Here is a tiny trained network, its code and every weight. The questions are about switching its units off for an input and a target symbol, where a switched-off unit gives its printed mean instead of its output.

import numpy as np


def w(rows, s, z=0):
    codes = np.array(rows[::2]) - 128.0
    scale = np.full(codes.shape[1], s)
    scale[-1] = z or s
    return codes * scale


def f(y):
    return np.maximum(y, 0)


def softmax(a):
    e = np.exp(a - a.max(-1, keepdims=True))
    return e / e.sum(-1, keepdims=True)


def log_softmax(a):
    a = a - a.max(-1, keepdims=True)
    return a - np.log(np.exp(a).sum(-1, keepdims=True))


def net(x, mask):
    ids = ['αβγδεζηθλμξπστψω'.index(c) for c in x.split()]
    T = len(ids)
    res = E[ids] + P[:T]
    u = 0
    for l in range(2):
        r = res
        for j in range(2):
            rows = slice(3 * j, 3 * j + 3)
            q, k, v = (r @ M[l][rows].T for M in (Q, K, V))
            z = softmax(np.where(np.tri(T) > 0, q @ k.T / 3**0.5, -1e9)) @ v
            o = O[l][rows]
            res = res + np.where(mask[u + j], z, o[:, -1]) @ o[:, :-1]
        u += 2
        y = f(res @ A[l][:, :-1].T + A[l][:, -1])
        res = res + np.where(mask[u : u + 8], y, B[l][:, -1]) @ B[l][:, :-1]
        u += 8
    return log_softmax(res[-1] @ U[:, :-1].T + U[:, -1])


Q, K, V, O, A, B = {}, {}, {}, {}, {}, {}
E = w([
[161,99,105,120,158,118,66],'α',
[97,89,68,102,175,216,134],'β',
[121,177,96,190,138,150,126],'γ',
[136,136,169,84,160,92,146],'δ',
[54,216,217,31,103,145,66],'ε',
[156,67,117,100,22,156,137],'ζ',
[84,131,182,122,103,238,121],'η',
[158,122,189,207,118,170,163],'θ',
[107,122,109,207,143,127,66],'λ',
[50,103,75,94,118,124,210],'μ',
[4,137,70,108,185,35,113],'ξ',
[158,211,155,151,38,54,46],'π',
[118,128,125,157,133,123,106],'σ',
[47,106,162,80,30,81,100],'τ',
[137,198,131,114,127,130,174],'ψ',
[146,121,115,115,175,146,166],'ω',
],0.011)
P = w([
[154,191,3,76,139,125,32],'0',
[136,102,192,211,126,144,165],'1',
[159,87,164,210,152,133,134],'2',
[188,96,126,199,162,130,97],'3',
[16,189,123,119,71,133,200],'4',
[45,178,136,124,106,138,207],'5',
[76,137,154,126,132,135,180],'6',
],0.0057)
Q[0] = w([
[218,87,190,157,182,108,112],'L0H0',
[29,101,83,98,105,210,208],'L0H0',
[80,81,115,56,47,140,131],'L0H0',
[211,107,169,183,188,131,75],'L0H1',
[170,200,180,140,103,73,60],'L0H1',
[1,123,106,50,33,170,143],'L0H1',
],0.0085)
K[0] = w([
[100,199,58,52,130,127,83],'L0H0',
[113,49,140,185,158,165,159],'L0H0',
[100,126,147,184,101,155,216],'L0H0',
[97,168,74,25,115,144,102],'L0H1',
[109,189,155,99,77,67,90],'L0H1',
[152,66,255,197,136,151,179],'L0H1',
],0.009)
V[0] = w([
[152,88,172,38,154,31,128],'L0H0',
[56,72,79,168,185,124,76],'L0H0',
[239,160,152,86,155,49,85],'L0H0',
[182,112,49,75,221,134,136],'L0H1',
[113,44,165,134,118,70,3],'L0H1',
[168,220,146,90,69,126,83],'L0H1',
],0.0052)
O[0] = w([
[122,188,160,36,171,140,136,5],'L0H0',
[103,156,107,154,111,215,184,202],'L0H0',
[143,197,131,111,202,109,62,53],'L0H0',
[207,149,124,168,182,160,167,194],'L0H1',
[63,165,143,32,135,222,1,45],'L0H1',
[166,179,109,132,107,77,27,111],'L0H1',
],0.0064,0.0023)
A[0] = w([
[102,211,61,152,183,7,114,192],'L0N0',
[132,103,182,166,109,221,159,168],'L0N1',
[133,159,114,123,194,254,80,210],'L0N2',
[135,59,81,139,62,179,117,174],'L0N3',
[108,89,43,121,182,140,183,170],'L0N4',
[40,174,68,144,47,65,166,252],'L0N5',
[160,81,17,149,131,210,62,158],'L0N6',
[210,137,149,223,131,65,131,179],'L0N7',
],0.0061,0.0041)
B[0] = w([
[116,145,89,100,180,2,70,190],'L0N0',
[196,185,202,105,96,172,145,203],'L0N1',
[104,245,161,158,157,224,108,192],'L0N2',
[122,129,115,151,65,150,202,184],'L0N3',
[106,96,105,161,183,142,191,213],'L0N4',
[61,118,159,150,90,45,131,254],'L0N5',
[101,184,70,208,93,204,156,184],'L0N6',
[240,172,106,133,117,80,166,205],'L0N7',
],0.0062,0.0065)
Q[1] = w([
[2,89,113,118,62,129,185],'L1H0',
[30,75,139,39,59,128,69],'L1H0',
[13,85,112,141,97,112,171],'L1H0',
[93,87,203,116,41,140,92],'L1H1',
[93,162,207,129,86,148,124],'L1H1',
[64,97,24,111,166,85,75],'L1H1',
],0.0062)
K[1] = w([
[167,29,243,183,98,161,194],'L1H0',
[131,123,255,139,39,96,121],'L1H0',
[143,16,241,155,139,142,209],'L1H0',
[108,62,199,170,26,118,119],'L1H1',
[120,96,230,77,27,187,154],'L1H1',
[47,72,98,124,170,62,182],'L1H1',
],0.0062)
V[1] = w([
[165,245,162,128,191,173,43],'L1H0',
[165,78,156,75,232,210,188],'L1H0',
[171,95,215,9,200,12,146],'L1H0',
[153,128,214,122,3,187,121],'L1H1',
[212,146,28,196,160,232,140],'L1H1',
[147,132,204,142,73,151,177],'L1H1',
],0.0056)
O[1] = w([
[91,104,238,136,70,105,60,126],'L1H0',
[217,190,201,76,227,98,133,101],'L1H0',
[155,164,86,168,194,108,21,2],'L1H0',
[161,168,73,27,30,180,153,109],'L1H1',
[174,84,214,137,133,117,255,224],'L1H1',
[161,197,108,98,116,165,148,142],'L1H1',
],0.0063,0.0097)
A[1] = w([
[172,237,132,140,154,53,140,253],'L1N0',
[152,69,114,106,119,254,214,117],'L1N1',
[179,213,125,160,85,61,153,247],'L1N2',
[101,226,202,165,133,194,113,241],'L1N3',
[237,194,152,87,38,165,133,160],'L1N4',
[66,67,96,144,158,65,165,113],'L1N5',
[77,201,144,98,94,198,143,167],'L1N6',
[65,227,114,36,38,104,80,194],'L1N7',
],0.0062,0.0031)
B[1] = w([
[218,114,115,149,218,138,101,174],'L1N0',
[93,232,74,158,81,85,94,251],'L1N1',
[247,41,129,85,169,75,145,207],'L1N2',
[41,193,226,64,197,149,101,187],'L1N3',
[210,171,112,33,50,89,8,180],'L1N4',
[73,68,181,114,124,46,65,177],'L1N5',
[106,122,141,95,146,215,48,179],'L1N6',
[180,3,75,192,192,243,95,161],'L1N7',
],0.0055,0.013)
U = w([
[132,132,109,127,121,146,128,75],'α',
[28,215,143,184,109,209,175,15],'β',
[66,153,126,116,110,127,130,186],'γ',
[118,222,139,136,207,95,73,245],'δ',
[103,91,130,99,184,222,95,221],'ε',
[176,105,63,84,44,112,128,91],'ζ',
[115,196,131,79,106,166,79,139],'η',
[178,177,181,46,78,57,149,1],'θ',
[75,135,126,176,104,119,80,36],'λ',
[78,31,124,195,59,70,232,235],'μ',
[48,124,128,114,145,54,77,48],'ξ',
[216,46,87,158,115,62,67,99],'π',
[183,57,198,116,240,153,195,180],'σ',
[143,28,78,139,113,207,131,107],'τ',
[54,133,235,77,154,133,123,39],'ψ',
[202,194,3,147,193,123,177,154],'ω',
],0.0055,0.0025)

Each question gives the input, a string of symbols that net reads in full, and the target symbol t.
The units are the heads (3 rows each of Q, K, V and O) and the neurons (one row each of A and B). Each row of codes is followed by its name. A weight is (code - 128) times the scale printed after its matrix; where a second scale follows, it is the last column's (O, A, B and U).
mask holds one flag per unit, layer by layer, with each layer's heads first. A switched-off unit (its flag False) gives its mean, the last column of its rows in O or B, instead of its output. The means were averaged over made-up inputs and are rounded, as every weight is.
A unit's drop is (log p(t) with every unit on - log p(t) with that unit switched off) / (log p(t) with every unit on - log p(t) with every unit switched off).
most important unit: the unit with the biggest drop
top k neurons: the k neurons with the biggest drops, biggest first
k most important neurons of layer l: the k neurons of layer l with the biggest drops, biggest first
heads that matter: for each layer, one digit per head in row order, 1 if its drop is at least 0.15 and else 0, layers parted by /
input μ γ ω, target ω: most important neuron of layer 1	L1N1
input ω σ β ω, target σ: heads that matter	11 / 11
input α α η γ, target ψ: heads that matter	11 / 10
input γ γ λ μ γ τ, target τ: heads that matter	00 / 01
input α ω δ, target ψ: heads that matter	11 / 10
input γ β π, target π: heads that matter	01 / 00
input γ ξ α ψ, target μ: 3 most important neurons of layer 0	L0N6, L0N0, L0N1
input ψ ω γ λ, target π: heads that matter	11 / 10
input β β μ β γ α γ, target θ: heads that matter	11 / 11
input γ ω γ γ γ ζ ε, target ε: top 2 neurons	L1N7, L1N6
input δ ω μ γ, target δ: heads that matter	10 / 10
input ε μ γ γ γ, target ω: heads that matter	01 / 10
input λ ω ω, target β: heads that matter	01 / 10
input ω γ ξ γ, target σ: most important unit	L1H1
input γ γ ω γ γ, target μ: heads that matter	11 / 00
input γ γ β γ ξ, target ξ: 2 most important neurons of layer 0	L0N0, L0N5
input μ ω τ ω ε, target ε: heads that matter	00 / 01
input γ δ γ λ, target μ: heads that matter	00 / 11
input ω η τ λ, target σ: 2 most important neurons of layer 0	L0N5, L0N7
input ψ β γ, target π: top 2 neurons	L0N7, L0N0
input γ δ δ, target μ: most important neuron of layer 0	L0N6
input ε π ω η, target η: top 2 neurons	L1N4, L0N1
input ω ω δ, target σ: top 2 neurons	L1N1, L0N5
input ω θ β γ γ ζ, target ζ: 2 most important neurons of layer 0	L0N3, L0N0
input γ η ψ α, target μ: top 2 neurons	L0N6, L0N1
input γ λ γ ω π, target π: 2 most important neurons of layer 1	L1N7, L1N2
